Here is a tiny trained network, its code and every weight. The questions are about switching its units off for an input and a class, where a switched-off unit gives its printed mean instead of its output.

import numpy as np


def w(rows, s, z=0):
    codes = np.array(rows[::2]) - 128.0
    scale = np.full(codes.shape[1], s)
    scale[-1] = z or s
    return codes * scale


def f(y):
    return np.maximum(y, 0)


def log_softmax(a):
    a = a - a.max(-1, keepdims=True)
    return a - np.log(np.exp(a).sum(-1, keepdims=True))


def net(x, mask):
    res = np.array(x, float).reshape(1, 6) / 4 @ E
    y = f(res @ A[0][:, :-1].T + A[0][:, -1])
    res = res + np.where(mask, y, B[0][:, -1]) @ B[0][:, :-1]
    return log_softmax(res[-1] @ U[:, :-1].T + U[:, -1])


A, B = {}, {}
E = w([
[131,60,105,164,30,145],'x0',
[129,198,109,103,69,172],'x1',
[98,110,51,52,91,96],'x2',
[16,139,144,112,99,121],'x3',
[167,89,127,16,182,126],'x4',
[143,179,7,202,151,174],'x5',
],0.012)
A[0] = w([
[105,153,215,193,153,114,138],'N1',
[110,151,86,130,112,152,81],'N2',
[154,148,135,145,133,119,2],'N3',
[138,91,178,115,161,121,53],'N4',
[162,151,105,139,150,133,93],'N5',
[74,118,160,228,61,135,122],'N6',
[104,137,102,127,116,150,23],'N7',
[136,152,174,171,127,104,62],'N8',
[146,101,158,105,172,85,141],'N9',
[159,126,117,67,153,95,9],'N10',
[195,118,129,102,101,161,64],'N11',
[158,149,119,161,157,138,112],'N12',
[126,100,127,138,123,113,14],'N13',
[100,118,137,131,152,98,108],'N14',
[108,217,161,99,160,144,129],'N15',
[164,79,213,105,149,134,122],'N16',
[60,127,149,150,161,109,11],'N17',
[170,85,208,101,138,139,151],'N18',
[202,158,115,201,190,156,161],'N19',
[108,249,144,99,162,126,145],'N20',
[98,77,118,110,126,133,91],'N21',
[145,104,167,115,132,140,127],'N22',
[214,112,147,126,68,131,92],'N23',
[155,65,149,137,173,40,140],'N24',
],0.017,0.0061)
B[0] = w([
[230,107,83,154,147,248,226],'N1',
[152,82,161,107,147,89,176],'N2',
[122,100,116,118,131,110,139],'N3',
[116,119,174,91,137,121,194],'N4',
[141,123,130,142,152,148,169],'N5',
[94,142,134,244,110,115,253],'N6',
[114,123,158,113,136,106,151],'N7',
[122,98,115,167,168,179,171],'N8',
[79,113,131,110,159,106,219],'N9',
[91,104,149,180,119,121,190],'N10',
[156,174,112,122,100,107,174],'N11',
[138,110,92,132,162,122,180],'N12',
[121,128,151,137,133,127,136],'N13',
[117,183,132,106,128,126,162],'N14',
[167,118,173,110,128,76,197],'N15',
[155,98,204,71,134,138,239],'N16',
[191,199,118,86,105,157,166],'N17',
[158,142,161,82,114,123,236],'N18',
[106,69,23,141,240,120,254],'N19',
[169,63,201,131,118,128,214],'N20',
[134,154,125,134,135,71,167],'N21',
[144,130,141,104,117,125,177],'N22',
[189,204,150,142,86,157,193],'N23',
[35,105,151,90,116,70,236],'N24',
],0.014,0.017)
U = w([
[144,94,168,11,135,104,223],'0',
[168,222,92,75,66,138,136],'1',
[150,119,198,180,67,135,227],'2',
[164,95,55,173,162,173,133],'3',
[98,119,157,122,112,199,2],'4',
[84,109,110,103,89,212,4],'5',
[41,102,103,173,101,81,79],'6',
],0.012,0.0063)

Each question gives the input, the list of numbers given to net, and the class t.
The units are the neurons (one row each of A and B). Each row of codes is followed by its name. A weight is (code - 128) times the scale printed after its matrix; where a second scale follows, it is the last column's (A, B and U).
mask holds one flag per neuron, in row order. A switched-off neuron (its flag False) gives its mean, the last column of its row in B, instead of its output. The means were averaged over made-up inputs and are rounded, as every weight is.
A unit's drop is (log p(t) with every unit on - log p(t) with that unit switched off) / (log p(t) with every unit on - log p(t) with every unit switched off).
The circuit of an input: a set's keep is (log p(t) with only the set's units on - log p(t) with every unit switched off) / (log p(t) with every unit on - log p(t) with every unit switched off). Starting from the 12 units with the biggest drops (on a tie, the unit counted first), units are removed one at a time, each time the one whose removal leaves the highest keep (on an exact tie, the one counted first), for as long as the keep stays at least 0.8.
units of the circuit, in order: the units of the circuit, biggest drop first
unit that matters most: the unit with the biggest drop
k most important neurons: the k neurons with the biggest drops, biggest first
drop when u is switched off: that unit's drop, to one decimal
input [8,5,-7,-8,7,1], class 1: unit that matters most	N23
input [7,8,5,3,-6,0], class 6: 3 most important neurons	(N1 N16 N20)
input [-7,6,7,-8,-3,-4], class 2: units of the circuit, in order	(N19 N10)
input [3,-1,-6,-8,-4,-6], class 3: 2 most important neurons	(N1 N19)
input [-8,-4,2,7,-8,-5], class 2: 2 most important neurons	(N19 N20)
input [2,-2,-6,6,0,-5], class 2: 2 most important neurons	(N6 N19)
input [3,-3,7,1,7,2], class 6: 3 most important neurons	(N16 N10 N18)
input [3,3,3,6,-1,-6], class 2: 3 most important neurons	(N19 N24 N9)
input [7,3,0,7,2,3], class 6: 2 most important neurons	(N1 N16)
input [-7,-7,1,7,-8,-7], class 2: 2 most important neurons	(N6 N1)
input [-8,-2,-1,0,2,3], class 3: 3 most important neurons	(N19 N16 N18)
input [1,1,1,8,0,6], class 2: 3 most important neurons	(N19 N24 N9)
input [5,2,4,0,-2,-3], class 2: 2 most important neurons	(N19 N24)
input [-4,7,5,4,-6,7], class 2: unit that matters most	N20
input [-2,6,1,5,1,7], class 0: drop when N6 is switched off	1.2
input [1,-4,1,8,1,3], class 1: drop when N23 is switched off	-0.1
input [5,5,2,0,-1,-2], class 2: drop when N6 is switched off	0.1
input [-5,7,7,-5,-7,-8], class 2: drop when N16 is switched off	0.4
